Below are the code and all the weights of a small trained network. Each question names an input and a target symbol and asks about switching units off, where a switched-off unit gives its printed mean instead of its output.

import numpy as np


def w(rows, s, z=0):
    codes = np.array(rows[::2]) - 128.0
    scale = np.full(codes.shape[1], s)
    scale[-1] = z or s
    return codes * scale


def f(y):
    return y / 2 * (1 + np.tanh(0.7978845608 * (y + 0.044715 * y**3)))


def softmax(a):
    e = np.exp(a - a.max(-1, keepdims=True))
    return e / e.sum(-1, keepdims=True)


def log_softmax(a):
    a = a - a.max(-1, keepdims=True)
    return a - np.log(np.exp(a).sum(-1, keepdims=True))


def net(x, mask):
    ids = ['αβγδεζηθλξπσφψω'.index(c) for c in x.split()]
    T = len(ids)
    res = E[ids] + P[:T]
    q, k, v = (res @ M[0].T for M in (Q, K, V))
    z = softmax(np.where(np.tri(T) > 0, q @ k.T / 3**0.5, -1e9)) @ v
    res = res + np.where(mask[0], z, O[0][:, -1]) @ O[0][:, :-1]
    y = f(res @ A[0][:, :-1].T + A[0][:, -1])
    res = res + np.where(mask[1:17], y, B[0][:, -1]) @ B[0][:, :-1]
    return log_softmax(res[-1] @ U[:, :-1].T + U[:, -1])


Q, K, V, O, A, B = {}, {}, {}, {}, {}, {}
E = w([
[92,149,124,87],'α',
[98,152,122,98],'β',
[131,150,181,66],'γ',
[137,171,179,66],'δ',
[69,111,107,68],'ε',
[65,125,102,81],'ζ',
[94,155,117,104],'η',
[94,156,119,107],'θ',
[84,132,115,82],'λ',
[139,245,141,206],'ξ',
[102,167,108,168],'π',
[31,124,109,90],'σ',
[97,66,228,130],'φ',
[110,172,70,201],'ψ',
[55,164,130,194],'ω',
],0.012)
P = w([
[182,106,80,155],'0',
[118,116,83,160],'1',
[145,166,110,56],'2',
[80,117,107,170],'3',
[120,189,133,24],'4',
[57,121,132,170],'5',
[105,212,153,16],'6',
[42,129,157,177],'7',
[91,229,178,1],'8',
[20,125,180,180],'9',
[76,234,204,7],'10',
[8,110,213,176],'11',
[114,239,247,38],'12',
],0.0073)
Q[0] = w([
[44,199,159,85],'H1',
[252,118,86,78],'H1',
[111,145,89,103],'H1',
],0.021)
K[0] = w([
[124,179,226,131],'H1',
[250,103,72,117],'H1',
[149,109,151,153],'H1',
],0.019)
V[0] = w([
[52,117,120,215],'H1',
[107,140,61,58],'H1',
[82,4,159,84],'H1',
],0.017)
O[0] = w([
[6,113,216,180,229],'H1',
[124,8,77,166,77],'H1',
[195,117,254,166,2],'H1',
],0.011,0.008)
A[0] = w([
[93,120,145,134,94],'N1',
[166,163,129,189,232],'N2',
[130,98,139,32,252],'N3',
[110,183,200,89,190],'N4',
[146,56,97,192,238],'N5',
[123,103,130,135,208],'N6',
[113,72,180,37,214],'N7',
[173,152,87,82,133],'N8',
[61,72,108,140,90],'N9',
[67,65,156,77,254],'N10',
[89,138,159,96,50],'N11',
[136,21,138,205,142],'N12',
[188,84,104,111,235],'N13',
[104,89,131,238,145],'N14',
[170,167,128,74,101],'N15',
[79,162,117,254,157],'N16',
],0.0091,0.0032)
B[0] = w([
[120,83,120,119,172],'N1',
[122,196,180,151,135],'N2',
[227,145,185,168,164],'N3',
[182,171,49,123,236],'N4',
[109,74,26,249,132],'N5',
[148,188,129,140,136],'N6',
[102,136,190,184,172],'N7',
[127,28,150,100,160],'N8',
[43,106,83,143,210],'N9',
[194,149,134,62,222],'N10',
[135,49,75,163,187],'N11',
[170,213,64,197,146],'N12',
[168,84,85,232,132],'N13',
[36,68,183,159,178],'N14',
[104,77,141,85,140],'N15',
[191,130,180,56,251],'N16',
],0.013,0.012)
U = w([
[156,116,116,126,4],'α',
[158,117,119,134,21],'β',
[208,83,127,68,64],'γ',
[219,72,117,56,65],'δ',
[137,143,112,178,147],'ε',
[114,171,117,162,19],'ζ',
[132,115,122,145,143],'η',
[131,131,124,140,53],'θ',
[138,120,123,152,105],'λ',
[144,190,57,3,186],'ξ',
[92,144,143,126,123],'π',
[55,145,174,185,196],'σ',
[198,232,177,117,232],'φ',
[72,167,163,161,158],'ψ',
[88,80,231,80,138],'ω',
],0.0057,0.0033)

Each question gives the input, a string of symbols that net reads in full, and the target symbol t.
The units are the heads (3 rows each of Q, K, V and O) and the neurons (one row each of A and B). Each row of codes is followed by its name. A weight is (code - 128) times the scale printed after its matrix; where a second scale follows, it is the last column's (O, A, B and U).
mask holds one flag per unit, heads first, then neurons. A switched-off unit (its flag False) gives its mean, the last column of its rows in O or B, instead of its output. The means were averaged over made-up inputs and are rounded, as every weight is.
A unit's drop is (log p(t) with every unit on - log p(t) with that unit switched off) / (log p(t) with every unit on - log p(t) with every unit switched off).
The circuit of an input: a set's keep is (log p(t) with only the set's units on - log p(t) with every unit switched off) / (log p(t) with every unit on - log p(t) with every unit switched off). Starting from the 12 units with the biggest drops (on a tie, the unit counted first), units are removed one at a time, each time the one whose removal leaves the highest keep (on an exact tie, the one counted first), for as long as the keep stays at least 0.8.
circuit, biggest first: the units of the circuit, biggest drop first
unit that matters most: the unit with the biggest drop
k most important neurons: the k neurons with the biggest drops, biggest first
input ξ ξ ζ ζ ψ, target ξ: circuit, biggest first => [H1]
input ω ξ ω δ α δ ξ ξ δ ξ ξ θ, target ξ: circuit, biggest first => [H1, N10]
input ξ η δ ξ σ φ δ φ σ, target φ: circuit, biggest first => [H1, N4]
input η α ε ω ξ σ, target ω: circuit, biggest first => [H1, N16]
input ξ ε ω ε ξ ε ε ψ γ, target γ: circuit, biggest first => [H1, N8]
input η φ ε φ ξ ε θ ξ ξ φ ε γ, target φ: 2 most important neurons => [N4, N9]
input ε φ ξ ω ξ, target ξ: 2 most important neurons => [N14, N7]
input ξ γ ξ ξ λ ξ φ ε ψ ω ξ ε, target ω: 3 most important neurons => [N14, N16, N10]
input φ ξ ω λ ω ξ, target ω: circuit, biggest first => [N16, H1, N4, N14]
input ε ξ α ε ξ ξ ε ε, target ξ: circuit, biggest first => [N10, H1]
input β ω δ ξ π π ζ ζ σ η, target σ: circuit, biggest first => [H1, N14, N4, N5]
input ξ β ζ β ξ ξ θ η, target ξ: circuit, biggest first => [H1, N10, N7]
input ξ ξ ξ σ, target σ: circuit, biggest first => [H1, N14, N9]
input ω ψ η ξ φ ω ε ξ, target ω: unit that matters most => N16
input φ φ λ ξ, target φ: 3 most important neurons => [N16, N9, N2]
input ξ η ω π θ ε ω φ ω, target φ: 2 most important neurons => [N4, N9]
input λ φ ξ ω η γ λ ξ ξ ξ η δ, target ξ: 3 most important neurons => [N14, N4, N10]
input φ γ ε ε ξ ε λ ε γ ξ ε β, target ξ: 3 most important neurons => [N10, N4, N16]
input σ ξ λ η ξ ξ θ ε ζ β σ ζ, target σ: 2 most important neurons => [N14, N4]
input ξ β δ λ ξ γ ξ φ α, target φ: 2 most important neurons => [N9, N3]
